Each row is followed by its class.
[  55 -617  -53  524 -208 -367 -146   56  660   35  357  167  228  108
 -526   10 -275  139  491 -321 -101 -460  207 -192  -26 -176 -530  115
  218  196 -413  330  -82 -127 -316 -228  -13  -51] : pizaz
[ 239 -534  -51  690   36 -524 -362  -12  732  -25  509  159  221   41
 -482 -186 -444 -155  365 -432 -230 -398  300 -398   51 -298 -525 -135
  158  154 -165  346  -33 -265 -238 -319 -129 -392] : misi
[  34 -592  -65  652 -183 -471 -146   70  559   44  413  212  180   64
 -482   93 -284   72  599 -337  -86 -439  181 -170   19  -75 -579  122
  195  147 -338  295  -39 -157 -306 -299   76   90] : pizaz
[-139 -423  257  -70  -38 -426 -593  511 -290  -17  150 -203  111 -426
  199  -94  413  281  573 -102 -226  168  108  -46  217  150 -553  -69
 -452  -44  489  168 -225 -445 -241 -275  102 -282] : Luz
[ 205 -486  -74  672  -31 -575 -360   79  871  -87  548  119  229   48
 -506  -55 -435 -147  349 -437 -310 -492  299 -389   76 -413 -503 -101
  181   96 -144  321  -85 -245 -312 -331 -114 -282] : ziz
[-136  140   81 -135 -596 -418 -699  678  382  255  414   73  286 -203
  442  524   70   63  -33 -100 -548  195 -361  296  383 -357  133  447
 -150  164  458  166  146 -242 -829   31 -398  584] : mab
[ -36   29  241 -155 -593 -263 -493  589  512  156  129   44   43 -237
  159  272  125  -90  274  -38 -476  362 -431  376  255 -240   63  448
 -297  273  558  270  119 -329 -552   65 -165  501] : Kepes
[ 115 -617  -22  665 -235 -392 -298  196  650  -23  371  132  246   45
 -607  -24 -275   62  569 -371 -126 -459  264 -182   47 -123 -542   93
  175  109 -366  359 -293 -210 -358 -252   85   12] : sofe
[ 176 -495 -103  627   16 -499 -445  -27  715  -86  497  161  194   71
 -407 -149 -434 -115  348 -372 -296 -388  301 -334   93 -270 -463 -103
  146   45  -83  261  -44 -276 -225 -268  -24 -370] : zur
[-126  246   87  -87 -665 -375 -644  669  465  265  366  177  253 -226
  542  500   42  125 -209  -84 -417  211 -370  430  388 -377  143  411
  -24  203  406  137  125 -289 -825  185 -489  712] : Kepes
[-227 -401  194 -271   30 -588 -420  533 -409  -47   53 -154   68 -394
  212   22  524  226  658   14 -164  224  157 -171  250  210 -523   37
 -548 -158  424  146 -203 -282 -223 -277   95 -237] : Dak
[-108  108   91  -99 -605 -300 -655  709  434  378  421  139  233 -226
  486  425   46  126  -66 -168 -473  255 -401  378  363 -271  140  422
  -17  217  462   82   76 -287 -776  112 -324  764] : Kepes
[ -21   72  294  -98 -589 -369 -521  665  447  332  286   70   33 -323
  208  316  140 -107  325 -152 -456  223 -410  410  299 -120  -33  452
 -263  179  575  281  161 -406 -606  115 -207  686] : ziz
[ -56  -33  318 -165 -675 -322 -499  633  406  290  236   13   68 -198
  215  370  213  -46  340  -51 -503  330 -510  429  247 -197  -34  530
 -326  312  595  270  187 -315 -576   91 -277  594] : muva
[-304 -202  364 -239  154 -157 -472  326 -373 -359 -130 -300  -39 -511
   91 -390  613  254  513  151 -112  418  201  145  -66  205 -414  -43
 -441 -153  369  272 -198 -216 -383 -293  328  -54] : Luz
[ 130 -490 -106  590  -66 -417 -165    0  543 -101  331  259  298  148
 -453   31 -220   25  395 -238  -49 -469  196 -246  104 -127 -377   85
  310    6 -518  288 -113  -25 -268 -267  -61  -99] : Kam
[-129  156   83  -47 -622 -537 -690  743  433  324  431  154  321 -297
  517  442   35  101 -119 -180 -446  171 -317  329  369 -329  116  411
 -109   81  351  152   84 -228 -825   52 -487  730] : misi
[ 107 -536  -94  680 -196 -380 -112   86  672   43  342  228  239  109
 -538   41 -265  108  563 -455    8 -533  188 -190   10 -174 -543   90
  216  158 -501  329 -191 -120 -309 -261   17  -15] : Dez
[-173 -362  312 -296   73 -450 -481  555 -395  -61  105 -140   55 -343
  166 -180  563  205  528  167 -173  287   86  -13  160  250 -485   94
 -520  -95  468  214 -235 -277 -319 -240    7 -114] : Dak
[ 198 -671 -119  565  -29 -414  -22  -26  393   99  400  292  294  148
 -548   46 -308   49  629 -308    8 -479  176 -328    9  126 -484  105
  293   50 -486  157  -55  -19 -206 -333  185   51] : mab
[-150  169   67   12 -667 -447 -708  758  487  470  487  107  256 -266
  512  517  -14  118   84 -299 -528  297 -443  333  360 -430  140  460
  -98  332  472  185   89 -246 -793   40 -452  687] : Dez
[  -7 -528 -105  721 -141 -477 -184   88  718    1  343  221  185   60
 -462    1 -262  225  655 -386  -75 -477  242 -206  -12 -136 -471   91
  297   38 -517  349 -233  -34 -430 -255  113  -35] : Kam
[-236 -294  301 -259  -20 -554 -521  574 -444    4   33 -106   78 -427
  172 -183  366  253  488  100  -90  339  160  -21  204  151 -348   33
 -456 -256  392  198 -316 -244 -288 -180    0  -75] : sofe
[ -91   32  271 -199 -712 -317 -457  551  522  168  126   39   26 -222
  192  307  193  -26  265  -69 -525  294 -437  469  205 -186   -8  474
 -344  323  539  337  139 -333 -484  144  -16  480] : zur
[-289  -73  232 -167  246 -549 -488  128 -329 -278 -159  -76    0 -530
  236 -286  444  336  465   24   15  272  326  170   86  170 -347 -140
 -364 -446  328  223  -12 -297 -439 -188   89 -155] : pizaz
[-215 -155  218 -184  228 -399 -604  177 -325 -368  -78 -175  118 -621
  224 -315  337  350  392   31  -68  318  230   96   54   51 -319  -52
 -352 -242  341  268  -56 -305 -539 -266  135 -214] : Kam
[ -12   50  284  -75 -651 -380 -491  668  476  313  279   22   14 -223
  251  426  103  -30  177  -30 -503  319 -527  412  293 -254   63  512
 -320  367  574  295   70 -316 -536  104 -301  568] : Dez
[-317  -93  254 -158   34 -325 -535  285 -174 -181 -199 -185  -72 -577
  216 -474  476  456  465  -96  -11  300  310  270 -121  139 -404 -184
 -403 -356  357  239 -341 -366 -364  -63  408  -76] : zur
[  11   54  322  -46 -611 -432 -551  531  443  122  165   26  -13 -316
  200  348  141 -129  272  -40 -435  304 -404  430  267 -138   50  378
 -328  163  593  276   70 -405 -485   58 -161  544] : Luz
[-176  117   43  -15 -705 -407 -692  546  506  391  399  147  259 -287
  449  410 -137  231  -72 -211 -412  242 -356  370  215 -374  140  353
  -13  180  338  124  181 -320 -725  122 -201  714] : zur
[-166  151   35 -124 -614 -322 -614  787  444  439  432   72  241 -202
  515  474  154   73   28 -136 -506  246 -426  246  387 -329  115  460
 -115  337  499  163   85 -163 -793   58 -403  728] : Dak
[-177 -334  258 -237   79 -537 -486  600 -388  -60  156 -127  127 -413
  222 -153  421  152  540   85 -189  278  120  -63  206  230 -402   43
 -476 -231  427  197 -257 -304 -239 -271  -44 -204] : ziz
[ -88  110   81   37 -620 -467 -626  650  520  462  474   81  244 -314
  428  532  -36  120  130 -284 -453  201 -402  310  368 -401   38  419
 -109  334  520  235   90 -317 -819   56 -261  696] : Dak
[ 118 -574  -81  728 -144 -369   36  -93  606  -11  335  310  235  163
 -624   92 -237   56  641 -424   11 -535  262 -212   53   50 -509   62
  414  144 -557  248    5  -73 -275 -194  230   77] : sofe
[-192 -418  250 -184   16 -543 -364  476 -395   39  127 -113   90 -400
  203 -162  410  226  595   25 -175  351   89 -139  119  240 -519  -51
 -498  -71  420  195  -95 -266 -138 -285  164 -220] : misi
[-185 -327  262 -183   48 -556 -477  500 -453 -124   93 -136   20 -450
  260 -243  520  261  587   98 -139  263  119  -27  134  276 -560   -7
 -503 -154  484  198 -220 -320 -210 -268  173 -189] : Kam
[ 155   92  290 -134 -572 -475 -526  560  552  221  222  149   93 -305
  220  189   55 -108  175    8 -447  193 -441  475  304 -180   14  461
 -302  173  578  305   27 -326 -551  138 -221  661] : Kam
[ 195 -576  -64  581   -1 -571 -558  157  835  -62  540   89  252  -18
 -427 -183 -481  -50  370 -309 -325 -369  285 -346   88 -363 -479  -75
   13   12  -68  314 -197 -331 -364 -410  -66 -343] : mab
[-203 -368  225 -108  -65 -454 -424  488 -371   52  206 -160   34 -459
  203  -81  290  247  646   24 -205  316   75 -124  109  132 -553   -7
 -445   46  478  162 -161 -309 -180 -248  268  -89] : Luz
[-153   65  101 -146 -642 -450 -679  719  424  240  451   77  326 -214
  499  467   48   88  -10 -147 -532  285 -477  274  328 -411  159  521
 -103  328  436  207  178 -157 -793  -92 -450  542] : Luz
[ 220 -528   -4  665  -52 -400 -528   93  817  -42  590   -3  148   15
 -437 -116 -418  -60  387 -458 -359 -365  211 -301    6 -368 -583 -115
   96  251   48  317 -202 -364 -308 -372   36 -315] : Luz
[ -84  112   82  -65 -651 -377 -562  648  387  334  397   30  250 -229
  507  488  129  112   40 -143 -566  257 -458  390  354 -325   63  430
 -165  312  583  123  186 -248 -696   70 -236  685] : muva
[  86 -523  -86  586 -115 -397 -185  146  557  -14  425  173  235   99
 -444  125 -119   35  503 -348 -193 -485  212 -223  100    5 -494   90
  259   59 -381  242  -42 -121 -385 -261  102  106] : ziz
[-281 -196  288 -176  156 -469 -523  278 -140 -478 -175 -198    2 -618
  141 -398  619  306  652   14 -195  266  298  160   -8  217 -471  -82
 -483 -314  419  250  -62 -291 -479 -305  343 -102] : Kam
[   5  115  262 -152 -558 -344 -522  547  562  216  104  106    2 -222
  210  206   12  -30  151  -39 -413  336 -393  429  262 -303   65  409
 -268  270  498  306   44 -291 -573  153 -236  445] : sofe
[ 223 -524  -32  610  -10 -641 -608  179  769 -112  545   61  209  -37
 -398 -181 -479 -125  318 -323 -319 -379  243 -388   85 -410 -471  -45
   45   75  -15  340 -251 -295 -308 -416 -227 -375] : Kam
[ -36   25  318 -154 -740 -532 -431  596  596  280  267   92    3 -277
  187  315   89  -70  239   20 -494  289 -436  467  188 -259  -75  463
 -339  297  611  304  146 -372 -479  143 -149  727] : pizaz
[ -69  -34  261  -95 -708 -393 -482  647  515  366  229   21   37 -246
  234  335   83   29  336 -121 -444  290 -503  415  171 -311  -61  482
 -308  301  560  269   61 -336 -544  102 -182  596] : muva
[  58 -542 -112  545 -143 -462 -228    1  576  -33  349  277  294  102
 -417   -5 -284  148  420 -392  -75 -451  195 -161   23  -92 -445   85
  266   82 -449  282  -73 -107 -340 -284  133  -69] : zur
[ -84  161   78  -57 -635 -386 -519  563  539  379  433  107  252 -207
  473  340   22  165  -30 -155 -486  246 -394  403  294 -349  143  360
  -78  187  498  149  218 -191 -750  115 -299  737] : muva
[ 326 -509  -86  642  172 -590 -310  -56  744  -51  512  229  245   77
 -498 -192 -514 -175  335 -376 -214 -417  332 -460   50 -289 -501 -107
  190   35 -255  204  -36 -123 -174 -376 -171 -368] : misi
[-255 -159  293 -114  188 -437 -630  303 -297 -219  -25 -171   56 -575
  218 -355  423  303  443  -42 -105  377  272  105   46  120 -373 -130
 -420 -278  370  289  -99 -377 -488 -240   88 -226] : misi
[ 159 -712  -40  720 -129 -382  -67  -28  579  140  466  247  291  177
 -592   47 -260  106  587 -355   51 -510  176 -185   10   28 -537   84
  377   64 -483  305  -93 -120 -269 -255   22  108] : pizaz
[-128   72  305 -124 -571 -510 -529  617  398  187  255   92   49 -361
  253  470  122  -94  296  -54 -455  268 -384  394  364 -167    8  498
 -289  113  505  305  300 -369 -696   68 -262  653] : ziz
[-371 -268  273 -140    7 -374 -488  360 -277 -210 -120 -352  -21 -525
  197 -237  566  415  609  -32  -90  420  223   59  -26   75 -375  -99
 -438 -211  383  271 -202 -343 -349 -216  207 -300] : muva
[ 184 -580  -17  636  -59 -577 -562  160  792  -54  501   65  231   30
 -517 -143 -427 -121  427 -387 -274 -422  259 -327   46 -341 -429  -26
   79   56 -112  394 -287 -349 -367 -377 -140 -366] : mab
[ 131 -619  -13  639  -73 -363 -228  107  582    0  435  153  265  122
 -535 -110 -172   -2  582 -352 -142 -476  218 -178   -1 -112 -552  143
  252  105 -384  277 -168 -117 -317 -277   18    7] : muva
[ -81   55  112   43 -716 -476 -592  706  646  348  453   96  266 -259
  388  458   80   81   94 -216 -592  281 -399  336  344 -315  115  379
 -134  306  464  284   67 -311 -712   58 -264  600] : misi
[ 165 -552   22  667  -76 -531 -583  157  800 -115  464    9  220  -43
 -458 -183 -325 -122  292 -449 -288 -433  344 -315   42 -317 -513 -134
   60   80  -96  401 -212 -380 -374 -325 -234 -356] : misi
[  86 -539  -75  664  -32 -315  -46 -122  564  -42  388  258  182  176
 -529  112 -251   39  652 -330  -66 -345  127 -239   -2  -50 -478   90
  357  247 -506  333  -27  -57 -254 -327  252 -104] : Luz
[ 246 -568  -70  637   79 -503 -362   81  763   68  587  109  202   92
 -469 -170 -505 -178  419 -417 -267 -375  217 -450   29 -281 -459  -92
  189   75 -104  277  -82 -222 -179 -377 -137 -346] : ziz
[ 261 -541    4  606   -2 -537 -451   64  691   38  525  105  219  104
 -470 -145 -426 -110  283 -395 -243 -368  222 -370  125 -362 -520 -131
  182  154  -21  333 -105 -283 -225 -290 -140 -374] : sofe
[ -29  107  300 -113 -560 -475 -521  644  458  227  210   71   28 -286
  246  323  185 -191  238  -61 -464  242 -420  419  288 -128   65  423
 -280   69  598  269  144 -355 -558  108 -276  661] : ziz
[-291 -230  310  -29   76 -341 -469  239 -168 -342  -98 -273  -43 -606
   89 -204  455  308  572  108  -76  365  276  109   -1  135 -416 -174
 -421 -296  342  261 -211 -392 -346 -223  422  -74] : Luz
[ 216 -517  -38  636  -64 -534 -575  236  795  -99  523  -33  218  -98
 -397 -129 -428 -120  302 -413 -311 -431  299 -353   66 -399 -536  -92
   42  100  -34  335 -214 -423 -313 -335 -205 -374] : ziz
[ 193 -557  -90  716  -69 -477 -338   -5  899    7  563   51  190   50
 -492  -68 -482  -71  355 -343 -290 -437  304 -394   43 -401 -569 -181
  159  192  -48  307 -101 -313 -194 -272  -58 -288] : pizaz
[ -42  121  289  -60 -682 -505 -484  531  591  194  149   92   54 -255
  233  332  115  -17  179 -116 -407  242 -448  488  231 -299   91  402
 -311  284  520  370  105 -385 -589  149 -296  485] : Dez
[-191 -383  276 -137   65 -350 -581  582 -388   -2  193 -207   49 -436
  209 -177  432  220  596   87 -185  303   89  -85  193  213 -531   33
 -461  -90  470  208 -304 -353 -243 -273   79 -172] : Kam
[ 271 -405 -110  689  -85 -623 -384   72  800  -69  481   64  224  -32
 -367   12 -375 -111  290 -441 -309 -460  281 -347  145 -436 -493 -132
  109  192  -43  315 -175 -294 -205 -230 -150 -334] : Dez
[  65 -502 -153  588  -34 -425  -83  -68  447   48  301  346  259  146
 -435  -31 -264  122  537 -409   31 -498  229 -192   37   41 -399  102
  373  -34 -555  246  -59   29 -258 -223  135  -31] : zur
[  90 -668  -59  661 -147 -347 -167   57  550   71  428  217  268   76
 -573   -7 -305   44  678 -354  -20 -461  204 -247    7   34 -496   79
  222   45 -430  317  -82 -197 -315 -314  113   -4] : mab
[ 167 -523  -56  713 -152 -563 -355   -6  785  -85  500   89  251   41
 -485   36 -448 -119  343 -326 -241 -474  248 -405  103 -373 -461 -119
  164  123 -151  353  -63 -294 -216 -269 -113 -308] : Kam
[-306  -83  284 -202  154 -395 -575  338 -257 -277 -104 -183    8 -571
  210 -385  556  329  396  -43 -157  314  237  200   46   68 -325  -76
 -422 -232  425  243  -95 -280 -532 -223  144  -29] : Dez
[ 127 -610  -27  560 -205 -385  -79  107  671  -27  313  163  216  180
 -593    7 -183   94  515 -337 -119 -418  159 -206  -56 -140 -496   78
  255  146 -379  297 -202  -70 -233 -246  117  -56] : Kepes
[ 311 -515   18  662  -11 -487 -453   41  764  -16  523   86  208   76
 -410 -213 -367 -128  173 -405 -214 -411  258 -293    4 -281 -568 -218
  107  117  -68  305 -169 -391 -167 -282 -160 -393] : misi
[  66 -631   -9  662 -140 -418 -300  139  632   20  456  192  245   48
 -572  -24 -272   95  656 -395  -79 -497  269 -215  -39  -82 -630   87
  205   49 -408  308 -164 -194 -455 -342   56   24] : mab
[ 217 -575  -19  687  -73 -523 -359  -17  844    9  520   61  189  116
 -519 -100 -412 -106  498 -482 -286 -388  198 -322  -28 -352 -494  -96
  162  201  -43  322 -114 -311 -218 -312  -67 -371] : muva
[ 217 -561  -33  659 -130 -518 -454  137  757    1  536   13  211    6
 -466  -80 -521  -54  284 -333 -288 -288  224 -392    4 -456 -502 -156
  120  223   13  314 -218 -339 -214 -297  -83 -315] : Kepes
[ -80 -470  220 -161  -10 -428 -451  588 -397  226  212 -141  166 -365
  171 -127  306  241  651    0 -130  234   51 -136  168  240 -539    9
 -467  -56  435  159 -367 -315 -137 -262  153 -162] : mab
[-232 -418  286  -66  -83 -500 -490  571 -342  -66   94 -231   76 -534
   96 -202  472  227  624  -79 -152  179  279 -123   92  203 -580  -46
 -493 -144  370  212 -220 -378 -251 -219   57 -180] : misi
[ 251 -536 -103  668   63 -559 -285  -21  743   72  575  141  257   65
 -418  -57 -468  -86  387 -418 -295 -359  194 -410   83 -291 -445 -152
  248   88  -96  274   73 -214 -193 -337   -9 -300] : ziz
[ 204 -563  -28  772  -65 -447 -373   13  863    3  538   66  163   39
 -561 -189 -464 -118  383 -406 -265 -378  259 -361   -2 -432 -483 -134
  163  182  -84  364  -69 -288 -256 -264 -106 -257] : Dez
[ 175 -626  -29  614 -108 -388 -586  201  847   -9  588   14  281   33
 -528 -129 -491 -148  293 -314 -299 -436  273 -388   41 -428 -495  -70
   76   73  -98  310 -255 -389 -332 -341 -179 -262] : mab
[ -67  205  126   17 -645 -488 -634  663  470  269  483  119  200 -282
  452  483   -5   43  -27 -154 -481  210 -427  436  338 -300  116  457
 -174  253  556  207  132 -311 -820   55 -406  794] : Dez
